Where the symbols take the points:
JH: va>TH, si>BT, vo>RH
TT: va>RL, si>ZB, vo>GJ
TJ: va>JD, si>SC, vo>LL
NQ: va>SF, si>TJ, vo>SR
HF: va>MC, si>RG, vo>HJ
PF: va>TZ, si>BQ, vo>SD
NJ: va>MM, si>HQ, vo>CQ
BF: va>QP, si>TZ, vo>MR
SG: va>CZ, si>ML, vo>SF
CC: va>MJ, si>GL, vo>GQ
QF: va>TQ, si>FB, vo>CP
HB: va>CJ, si>QD, vo>TZ
GJ: va>LP, si>DS, vo>NL
SF: va>LB, si>JD, vo>FL
LT: va>GJ, si>ZH, vo>BT
ZB: va>FQ, si>SL, vo>DS
NZ: va>MP, si>JJ, vo>DJ
GH: va>GS, si>LG, vo>PZ
JC: va>ZB, si>QM, vo>ZH
DT: va>HJ, si>ZS, vo>RT
FB: va>DJ, si>HG, vo>CH
HG: va>QF, si>FD, vo>RL
RC: va>BF, si>PF, vo>ZZ
GD: va>ZH, si>GZ, vo>NJ
FL: va>GB, si>SB, vo>FC
PN: va>CF, si>CJ, vo>QP
RL: va>CP, si>FQ, vo>LP
ZQ: va>HC, si>CZ, vo>RM
GB: va>PF, si>NT, vo>FP
SB: va>NT, si>SR, vo>MG
RR: va>RH, si>MJ, vo>SL
DN: va>QM, si>FF, vo>GZ
GN: va>HB, si>RM, vo>PF
PZ: va>FF, si>CL, vo>MC
RQ: va>MQ, si>FM, vo>SC
CQ: va>RR, si>CC, vo>QM
FM: va>MB, si>CP, vo>PG
GM: va>DN, si>PZ, vo>ZL
SQ: va>ZQ, si>SG, vo>JM
PM: va>GH, si>RT, vo>CF
PG: va>TJ, si>JR, vo>LJ
FQ: va>CH, si>TT, vo>BG
NB: va>SJ, si>TD, vo>BD
ZZ: va>MR, si>SD, vo>RP
GS: va>CC, si>BD, vo>FF
GP: va>PM, si>HD, vo>PN
MP: va>SR, si>LJ, vo>RF
TD: va>QR, si>HJ, vo>GH
MT: va>GP, si>RP, vo>JT
FZ: va>ZS, si>ZZ, vo>MT
CJ: va>GR, si>JT, vo>ZN
CL: va>GM, si>CF, vo>HM
SR: va>FL, si>LL, vo>FG
LJ: va>LL, si>NZ, vo>TQ
CM: va>BT, si>NJ, vo>MJ
HJ: va>NB, si>TP, vo>LG
BG: va>PH, si>GJ, vo>TH
JJ: va>LJ, si>NH, vo>QF
RT: va>LG, si>GP, vo>GR
ZL: va>GZ, si>MC, vo>QR
RF: va>FG, si>TQ, vo>MB
GF: va>LS, si>FC, vo>CZ
QN: va>GD, si>ZL, vo>SJ
JD: va>JM, si>NQ, vo>SB
QM: va>SL, si>GQ, vo>BS
NL: va>NH, si>JH, vo>FD
PH: va>PG, si>LP, vo>JJ
BS: va>LT, si>GD, vo>CM
CP: va>RQ, si>CH, vo>JR
NH: va>NZ, si>TH, vo>FB
SM: va>MG, si>RF, vo>MQ
HQ: va>CM, si>SJ, vo>CC
HC: va>MT, si>DH, vo>QD
JR: va>SC, si>PH, vo>NZ
SD: va>FZ, si>LS, vo>HC
TQ: va>SM, si>DJ, vo>RQ
LL: va>SB, si>MP, vo>SM
ZH: va>DS, si>BS, vo>MM
FP: va>SD, si>GF, vo>ZQ
CZ: va>DH, si>SQ, vo>LB
CN: va>FD, si>RR, vo>ZB
ZN: va>RG, si>BF, vo>ZS
ZS: va>TP, si>MR, vo>GP
JM: va>RM, si>SF, vo>NT
DS: va>BG, si>LT, vo>JH
BT: va>NL, si>MM, vo>CN
MB: va>ML, si>RQ, vo>TJ
FC: va>FP, si>MG, vo>SQ
JT: va>PN, si>HB, vo>BF
MJ: va>CN, si>CQ, vo>JC
RP: va>HD, si>HC, vo>HB
TP: va>TD, si>DT, vo>PM
FG: va>FC, si>SM, vo>ML
DH: va>RP, si>ZQ, vo>GN
MM: va>JH, si>CM, vo>RR
QD: va>JT, si>GN, vo>RC
GL: va>CQ, si>GS, vo>DN
HD: va>RT, si>MT, vo>CJ
BD: va>GL, si>GH, vo>GM
LB: va>GN, si>JM, vo>GB
DJ: va>RF, si>QF, vo>FM
MC: va>QN, si>HM, vo>NB
SC: va>NQ, si>PG, vo>MP
LP: va>JR, si>BG, vo>NH
GR: va>CL, si>PN, vo>RG
MG: va>GF, si>FG, vo>SG
FF: va>GQ, si>GM, vo>QN
MQ: va>SG, si>MB, vo>NQ
QR: va>HQ, si>NB, vo>GS
QP: va>HF, si>ZN, vo>DT
ML: va>SQ, si>MQ, vo>JD
TH: va>JJ, si>NL, vo>HG
SJ: va>NJ, si>QR, vo>GL
CH: va>FM, si>RL, vo>PH
CF: va>PZ, si>GR, vo>HF
GQ: va>JC, si>DN, vo>GD
GZ: va>BS, si>QN, vo>HQ
TZ: va>ZN, si>RC, vo>FZ
HM: va>ZL, si>HF, vo>TD
NT: va>BQ, si>FL, vo>GF
BQ: va>RC, si>GB, vo>LS
LS: va>ZZ, si>FP, vo>DH
SL: va>TT, si>JC, vo>LT
LG: va>BD, si>PM, vo>CL
RG: va>HM, si>QP, vo>TP
RM: va>QD, si>LB, vo>BQ
MR: va>DT, si>FZ, vo>HD
RH: va>HG, si>CN, vo>TT
FD: va>FB, si>RH, vo>FQ

The rows follow the links: the fewer symbols apart two points are, the more alike their rows tend to be.

Each row is also shifted at random along 7 hidden directions that mean nothing.

Known rows, each with its point:
[  7  -2  14 -10   5  -1 -18 -11 -22   4  -2 -12  12  -2 -14  -6  19 -15 -11 -19  -4   4 -10   2  14  16  20  -2   0  -5  -8  -9  -8   8 -16 -25 -28   2   7   9  -2 -22   5   5]: QM
[ -5  13  11   9  -1  18   4  -6 -10   4  12  15  -2  -8  -8  -1 -22  20   7  -9  16 -14   3 -25  -9  -1  28  18   1 -19  -1   0  -7  -8  14   4  12  -6  -1   8  -1   4  -7   7]: QF
[-37   0  -3   7   8  -4  -7  -6   9  -1  16   3  11  -3  -6  -5 -20  10  14  11  11   8  -7   2 -12  -7  -3 -13   6   0  13  10   1   9  10  11  16  11   1  -4  -1   9  13  14]: CL
[ 51  -5   4 -11   6  -8 -13  -5  -8  -7  -7 -15   5   2  -5   4  16 -16 -11   2  -9   7  -7   8  12   0  -6  -2   2   7   0  -4   0  10  -8 -12 -18   8   9   7   0 -10   8 -10]: GD
[ 35   4  -7  -9  -8  -2  18  17   3  -5 -25  -4 -14   3  16  24   9  -1 -16  15  -5  -1  18 -11  -7  -7 -28   8  -5  30  -1  -2   9  -3   8  -3  14   1  -4  -8   1  15  -8 -11]: JD
[-28  -2  14  19   3  -1 -17 -20  -5 -15  -7  -8  19  -3 -14  -6   8  -3  -2  -2  -2   7 -10   0   0   5  13  -6   1 -21   1  -6  -7  16   4   1 -24   6   1  11  -1 -13   4   2]: DN
[-31  -5 -14   7  -5  -5   6   5  12  14  -6   0  -6  12   0 -10  16  -6   2 -16   8   1   5  22   4  11   2  -1  -6   3  -3  -1  -9  -8  -4 -20  19 -10  -4 -11  -1 -11  -7  37]: DH
[-26   6  10   7  10  -8  -8   7   2  -7  -5  11  14   9  -4  12 -15  19  -7   1  -7 -21 -13 -17 -14   4 -11   7  19 -10 -14  21  14  -1  15  16  -2  -9   2  -2   1  20  -9  -3]: NL
[ 11   8  13  -8   4   2  -5  10 -31   4  -8  -2   0  10  -2   5   6  -2  -9 -24  -5 -12  -4 -26  -6  13   8  18   8  -8 -12  -1   5  -3  -1  -7 -16  -5   5  13   0   7  -6  -1]: BG
[ 20  -7   1  -7   9 -18 -15   8  -3  15   7  -1  25   4  -4  -8  -5  -1   4  -5  -5   7 -16   0 -17  17 -13 -33  13  12  -3  18  13  10 -10   2  -7   4  -2 -16  -2  13  11  19]: GL
[-17   8  14 -14  10  -5 -13   3 -15   2  -8  -5   7   6  -8  11  12  -5 -21 -18  -7 -15 -10   4  10  16   4  10  10   4 -16   2   1   0  -5 -21 -18  -6  12   8   0  -9  -4   7]: DS
[-29  -1  10   7   3   6 -12 -24   0 -15   8  -6  10 -16 -12  -2  -5   0   2  14   4  12  -5   2   8 -11  14  -4  -3 -11  11  -8  -9  15   4   3 -12  14   4  11  -1 -14  11 -14]: GM
[  0  13   9  15   2   8   3   3  -6  -5  -2   9  -3   8  -2   5  -9  15  -1 -12   7 -16   0 -12 -10   4  10  19   6 -17  -4   1  -1  -5  19   7   6  -6   1  11   0   7  -9  15]: CH
[-15 -13 -17  26 -10   3   7  -9  12  10   9   9  -3   4  -8 -28  -7   8  29  -8  18   4   2  -9 -10  -6  19   3  -7 -28   6   1 -12  -9   3   2  29 -11 -13 -12   0   1  -8  24]: GN
[ 21 -19 -16 -27  -7   0   5   1   7  25  28   6  -6 -17   6 -23  -8 -10  18   8  -7  10   0   5  14  -7   4 -21  -7   8   0   3   2 -14 -38   0  -3  -6  -8 -19   0  -5   6 -31]: RC
[-67   1   8   8   8  -5 -15  -8   4  13  19   7  28  -7 -13 -13 -17  11  10  -6  10   6 -14   6 -13  14  11 -31   9  -2   2  13   0  11   0   2   0   5  -3 -10  -4   0  11  32]: NB
[-18 -13 -15  -4  -5  -9   6   8   8   1  -6  -2  -7   6   9  -4   6  -7   5   8 -10   3   2  -2  -2  -7 -18  -2  -2   4  -1   4   8  -5  -8   7   3  -4  -6 -10   2  10  -3 -17]: QD
[  1 -19 -18  12  -6  -8   2   5  17  15  22  12   4   4   7 -36 -12   1  34  -3  -6   9  -8   7 -12   3  -2 -28   1 -21   2  12   7  -7 -18  30  -2  -9 -17 -17   1  12   3  -1]: FZ
[-10   3  -4   6  -9   5  14  -1  28   2   1  15   1 -15   4   9 -16  19  -2  22   5  -7  10   3  -3  -7  -6 -10  -4  12  -3   9   0  -6   7   8  20  -7 -11 -20   0   4 -10  -4]: SB
[ 39  -7 -23 -10  -5  -5  13   6  20   1  -9  -8 -22   7   9   7  16 -11  -4  12   3   4  14  22  16 -14 -19  11 -10  23   6  -5  -5  -9  -1 -19  29  -1   3  -9   2  -7  -3   3]: RM
[ 19  -8  -8   1 -15  13  13 -13   4   2   0   1 -14 -16  -3  -7   1  -1   8  11  10   7  15 -13  10 -17  18  12 -18  -5   5 -13 -14  -9  -5 -11  14  -4  -8  -5   1 -11  -7 -18]: GF
[-21   1   1  20 -14   2  10   4  17   7 -15   7   5   0  10  -8  18  -2  -6 -13  -9  -1   6  30   2  27   2 -24  -9  -3 -14  -6  -3  -3 -10   3 -18 -13 -18 -12  -2 -15 -12  23]: SF
[ -8  10  -1   1  -6   8  15  -1  22  -6  -8   7  -9 -12   5  22  -8  14 -13  22   8  -8  16   7   5 -11  -8   7  -6  21   0   0  -4  -5  16  -5  25  -2  -2  -9   0  -2  -9  -1]: FG
[-51  -8   0 -11 -11   7   7  -9  13  15  11  12   5 -28  -3  -4 -13   8   2  17  -2  -2   6 -10   8  -6  12 -14  -8   7  -9   5  -3  -9 -18  -5   1 -11 -12 -22  -1  -6  -7 -28]: LB
[-14  14   6  -6  13  -3  -5   4  11   2   6   9   3   5  -6  16 -11  15 -14  -3   5 -23  -7  14   7   4  -3  11  14   8 -10  15   1  -6  12  -9  15  -7  12  -1   1  -2  -5  20]: FQ
[ -7   9  10 -27  14 -16  -8  21  -4   4 -10  -1   7  10   6  26   7  -3 -31  -5 -20 -20 -10  12   7  17 -27  -2  18  28 -22  16  17  -2  -6  -9 -16  -6  13  -3   0   6  -3  -4]: GJ
[ 15  -1   6   1   8 -11 -15   0 -16  -9 -19 -16  11  13  -8   7  18 -10 -12  -9  -4   4  -7  -8  -6   7  -8   4   6   2  -1   0   2  14   5 -14 -10   8   8   7   0   1   4  11]: GQ
[ 30  20  10   0  -2  11   8   5   0 -16 -17  -7 -20   7  13  19  27 -13 -27 -11  -9  -9  10  45  29  12   0  16  -9   6  -6 -23  -9  -3   3  -8 -22   0  10  26   1 -29  -6   6]: JR
[  0  12   6  12  -8   4  15  10   5 -20 -29   0  -9   3  17  25  11   4 -20  11 -11  -7  14   1  -5   1 -20   8  -4   8  -6  -7   7   2  17  15  -9   0  -5   6   1   7 -12 -13]: TJ
[ 80  -7 -11  -1   9 -14  -8   2   3  -5   0 -11   4  11  -2   0   2  -7   5   7   4  13  -5   5  -7  -8 -20  -6   5  11  13   5   5  11   7  -1  14  13   7  -2   0   9  13  13]: SJ
[  3  19   1   4   7   4   5  10  16  18  16  18   1   5   0   4 -16  19  -3 -15  16 -19  -1  29   0  18   6  -4   8   9  -7  11  -4 -12  10  -7  25 -10   3  -7  -2  -4  -5  53]: CP
[ 10  11   5   0   9   0  -1   6  -8  -8  -4   4  -4  10  -5  18 -12  15  -6  -1   8 -19  -1 -25  -9  -9  -4  30  12  -3  -2   8   4  -4  23  -1  20  -3  10   8   2  17  -7   3]: TH
[-20   0   9   3   2  -2  -9  -3 -23 -20 -18 -19   3   6   1   5  18 -16  -6  -1  -8  16  -1 -11  -6  -1  -7   3  -2  -3  10 -13   3  19   4   4 -25  17   5  20   0   2  10 -14]: PZ
[ -5  -8 -10 -27   3 -11   0  20 -11  15   6  -8  -6   8  15  -7  10 -21   3  -7 -15  11  -3  10   1   8 -20 -18   2  22   1   1  14  -2 -26   0 -15   4   2  -4   0   8  12  -9]: ZN
[ -1   5   1   0  -8  10  15   1   9   1   0  13  -2 -17   4  13 -21  20   0  21   6  -6  12 -24 -12 -11  -1   0  -3  10  -1   6   3  -5  11   9  18  -3 -10 -13   0  14  -9 -16]: NQ
[-16  -1  -1  15 -13   4  12   1   9   2 -11  10   2  -7   5   0  -4  12   2   6   0  -2  10 -16 -14   2   0  -6  -6  -3  -6   2   2  -3   5  10   5  -8 -17 -14  -1   9 -13  -4]: SG
[-12  -6  -8 -29   6  -6   0  12 -19  11  11  -8  -5   1   5   0  -7 -10   7   4  -1  11  -1 -20  -9  -9 -14  -4   3  22  10   4  12   1 -10  -2   6  11   5  -3   0  19  15 -15]: DT

From each start, follow one symbol. Which point do you reach?
Answers are names.
start [ -7  12  11  18   1  18   0 -16  10  -1  21  19   0 -11 -11  -7 -23  21   9  -6  15 -16  -3   8   9   0  34  11   0 -30  -2  -1 -15  -9  11   8   7  -9   0   9   0 -15  -8  12]
vo CH
start [ 12  -3   8  -2   7   2 -15 -22   3  -8  10   0   9 -12 -18   0  -8   5  -2  10   2  -4 -10  -3  15 -11  16   8   3 -13  -1   3  -9   4   0  -8  -3   0   8   4   1 -14   2 -16]
si QM
start [ 12  14   7   7  -3   5   8  16  -5  19   2  13   2   6   7  -4  -3   8   0 -26   4 -10   2   8 -12  28   9 -11   2   0 -10   3   2  -8   0   3  -3 -10  -8  -3  -2   3  -7  37]
si JR
start [ 17   0   0  11  11 -19 -16   0  20  -4  -6  -3  18  15  -5   1  11  -2 -10  -5  -6  -3 -15  40   6  16 -16 -17  12   3  -6  12   2   9   3  -3  -5  -1   6  -6   0 -10   3  33]
va RR
start [ -3   2  -5  -9   7  -4  -4   3  -4  -3   2 -14  -6   8   3   2  10 -14  -2  -2   4  14   0  21   5  -1 -10  -3  -1  16  14  -8  -1   9   1  -9   3  15  11   9  -1  -6  16  16]
vo LG
start [  5  -3  -5 -24  -9   4  12   1  13  19   6   5  -6 -21   6   4   1  -3  -9  11  -2   1  11  14  17   2   1 -15 -11  29  -8  -1  -4 -11 -21 -18   4  -7  -6 -21  -1 -13  -3 -12]
vo JM
start [-23   8  12  26   4   8  -7 -12  -6 -15  -2   8   5   6 -14   0 -11  18   4 -10   9 -16  -7 -22  -8  -3  21  27   7 -38  -4   2  -6  -1  23  10   2  -7   3  15   1   2 -11   6]
si RH
start [  6   1  -3   6  11 -13 -12   0  11   0   2  -6  13   9  -7   2   0   1  -1   1   9   7  -9  22  -6   5 -13 -15   8  12   8   9   1  12  11  -6  14  10   7  -5  -1   0  11  37]
va CC
start [ -3  13  16 -16  -4  16   7   1  -6  10  12  12  -2 -21   5   7 -11   6 -10   0  -5 -10   5   2  10   8  15  -6  -3   7 -11  -5  -1  -8 -12   2 -20  -6  -2   2  -1  -9  -3 -20]
vo PG
start [ 10  -9  10  16  -1  -2 -12 -11 -20 -25 -17 -14  11   1  -4  -3   8  -8   4   8 -11  15  -5 -32 -15  -9  -3   1   0 -22   9  -7   6  21   6  20 -28  14  -3  15   1  11   6 -31]
si GM
start [-16  -2 -19   0   5 -10   3  12   7  -4  -5 -10 -15  22   7   2  12 -10   3  -2   5   5   3  18   0  -7 -21  10   0  10  12  -1   1  -1   9  -5  23   6   8   4   2   5   5  22]
si MT
start [ 12  -7  -8  -7 -12   2  12   5   3  18  -2   3  -4  -7   5  -6   5  -3   2  -1   1   3  10  -4   0   4   2 -10  -9  12  -5  -1  -2  -9 -14 -11   7  -8 -11 -18  -1  -1  -7   0]
si FL
start [-18 -13 -14  -3  -6  -7   6   7   4   4  -6  -2  -7   6   7  -6   8  -8   6   3  -7   4   3  -5  -2  -5 -12  -1  -3   2  -1   2   5  -5  -9   2   4  -5  -6  -9   1   8  -4 -12]
vo QD
start [ 31  -4 -12   2 -12   3  14   2  15   3 -11  -2 -13  -1   8  -1  16  -7  -3   3   0   5  14  19  11   0  -3  -2 -14   9  -1  -9  -7  -7  -6 -10   8  -5  -7  -9   0 -12  -7   4]
va RM
start [ 41   7  10  -9  -1   5   3  17 -24  22   8   8   1   4   7 -11   1  -3   2 -32  -6  -8  -3  -5  -8  28  13  -8   4  -4 -13   0   6  -9 -16   2 -22 -10  -5   3  -2   4  -3  13]
si LP
start [-22 -13 -14  -6  -4  -1   3  -4  23  14  23   8  -2 -10   3 -21  -6  -4  15   6  -4   4  -3  29  17  -2   5 -20  -5  -2   0   3  -4 -10 -23   4   0  -7  -6 -14   1 -14   3  -8]
va HD
